Here is a tiny trained network, its code and every weight. The questions are about switching its units off for an input and a class, where a switched-off unit gives its printed mean instead of its output.

import numpy as np


def w(rows, s, z=0):
    codes = np.array(rows[::2]) - 128.0
    scale = np.full(codes.shape[1], s)
    scale[-1] = z or s
    return codes * scale


def f(y):
    return y / 2 * (1 + np.tanh(0.7978845608 * (y + 0.044715 * y**3)))


def log_softmax(a):
    a = a - a.max(-1, keepdims=True)
    return a - np.log(np.exp(a).sum(-1, keepdims=True))


def net(x, mask):
    res = np.array(x, float).reshape(1, 3) / 4 @ E
    y = f(res @ A[0][:, :-1].T + A[0][:, -1])
    res = res + np.where(mask, y, B[0][:, -1]) @ B[0][:, :-1]
    return log_softmax(res[-1] @ U[:, :-1].T + U[:, -1])


A, B = {}, {}
E = w([
[126,139,153,159,110,89,206,153,2],'x0',
[166,101,137,134,143,113,186,228,163],'x1',
[48,142,116,130,146,226,186,121,115],'x2',
],0.0084)
A[0] = w([
[125,121,133,120,131,135,181,144,87,120],'neuron 1',
[120,139,131,128,133,147,153,141,149,125],'neuron 2',
[156,120,128,131,129,87,169,171,126,177],'neuron 3',
[114,130,132,134,124,139,170,146,110,192],'neuron 4',
[128,132,134,117,133,120,90,119,164,188],'neuron 5',
[114,131,129,126,125,121,182,108,4,254],'neuron 6',
[94,127,128,124,139,223,133,101,160,191],'neuron 7',
[131,130,122,125,130,92,22,91,146,217],'neuron 8',
[140,121,125,125,132,114,94,110,128,206],'neuron 9',
[104,132,123,132,128,159,82,83,126,182],'neuron 10',
[130,133,130,125,131,128,177,191,174,255],'neuron 11',
],0.02,0.0027)
B[0] = w([
[115,169,74,223,130,93,75,106,163,182],'neuron 1',
[117,65,123,159,114,117,134,91,122,146],'neuron 2',
[100,157,163,81,163,28,94,140,101,184],'neuron 3',
[138,123,93,194,133,133,138,176,127,173],'neuron 4',
[196,180,78,130,128,139,76,137,162,173],'neuron 5',
[103,204,148,253,149,136,217,116,47,254],'neuron 6',
[76,119,108,55,105,200,176,63,162,221],'neuron 7',
[222,104,219,147,79,182,80,135,109,219],'neuron 8',
[139,102,167,147,114,149,104,126,124,158],'neuron 9',
[73,155,131,57,119,140,65,146,105,192],'neuron 10',
[138,57,105,79,150,73,200,167,129,193],'neuron 11',
],0.023,0.016)
U = w([
[150,82,139,67,212,12,105,221,151,201],'0',
[98,81,71,161,164,82,126,165,184,5],'1',
[75,158,120,29,98,181,54,81,181,82],'2',
[107,194,86,252,201,82,161,144,105,96],'3',
[164,168,223,173,92,162,104,110,64,142],'4',
[108,33,49,70,135,153,188,121,219,152],'5',
[254,104,177,124,77,175,3,168,190,140],'6',
[48,172,92,144,129,190,167,90,104,149],'7',
],0.0052,0.0031)

Each question gives the input, the list of numbers given to net, and the class t.
The units are the neurons (one row each of A and B). Each row of codes is followed by its name. A weight is (code - 128) times the scale printed after its matrix; where a second scale follows, it is the last column's (A, B and U).
mask holds one flag per neuron, in row order. A switched-off neuron (its flag False) gives its mean, the last column of its row in B, instead of its output. The means were averaged over made-up inputs and are rounded, as every weight is.
A unit's drop is (log p(t) with every unit on - log p(t) with that unit switched off) / (log p(t) with every unit on - log p(t) with every unit switched off).
The circuit of an input: a set's keep is (log p(t) with only the set's units on - log p(t) with every unit switched off) / (log p(t) with every unit on - log p(t) with every unit switched off). Starting from all 11 units, units are removed one at a time, each time the one whose removal leaves the highest keep (on an exact tie, the one counted first), for as long as the keep stays at least 0.8.
units of the circuit, in order: the units of the circuit, biggest drop first
unit that matters most: the unit with the biggest drop
k most important neurons: the k neurons with the biggest drops, biggest first
drop when u is switched off: that unit's drop, to one decimal
input [0,5,8], class 5: units of the circuit, in order : [neuron 11; neuron 6]
input [1,2,-5], class 0: 2 most important neurons : [neuron 6; neuron 3]
input [-5,-6,0], class 6: unit that matters most : neuron 8
input [-7,1,8], class 5: units of the circuit, in order : [neuron 8; neuron 6]
input [-4,-1,1], class 2: 2 most important neurons : [neuron 6; neuron 7]
input [2,-7,3], class 7: units of the circuit, in order : [neuron 8; neuron 7]
input [-6,-5,1], class 6: 2 most important neurons : [neuron 8; neuron 5]
input [-1,-8,-1], class 6: 2 most important neurons : [neuron 8; neuron 6]
input [-5,-8,3], class 2: 2 most important neurons : [neuron 7; neuron 10]
input [-1,3,-8], class 6: 2 most important neurons : [neuron 6; neuron 8]
input [-7,2,2], class 2: 2 most important neurons : [neuron 7; neuron 6]
input [8,-8,-6], class 3: 2 most important neurons : [neuron 6; neuron 7]
input [-1,-1,1], class 2: 3 most important neurons : [neuron 6; neuron 8; neuron 11]
input [0,7,8], class 5: units of the circuit, in order : [neuron 11]
input [0,5,2], class 0: 2 most important neurons : [neuron 6; neuron 7]
input [-1,-1,4], class 2: 2 most important neurons : [neuron 6; neuron 11]
input [-8,-5,2], class 2: 2 most important neurons : [neuron 7; neuron 10]
input [-7,3,3], class 5: drop when neuron 11 is switched off : 0.1
input [-1,6,-7], class 0: drop when neuron 10 is switched off : 0.0
input [0,-1,-1], class 6: drop when neuron 6 is switched off : 1.2
input [-2,-2,3], class 2: units of the circuit, in order : [neuron 6]
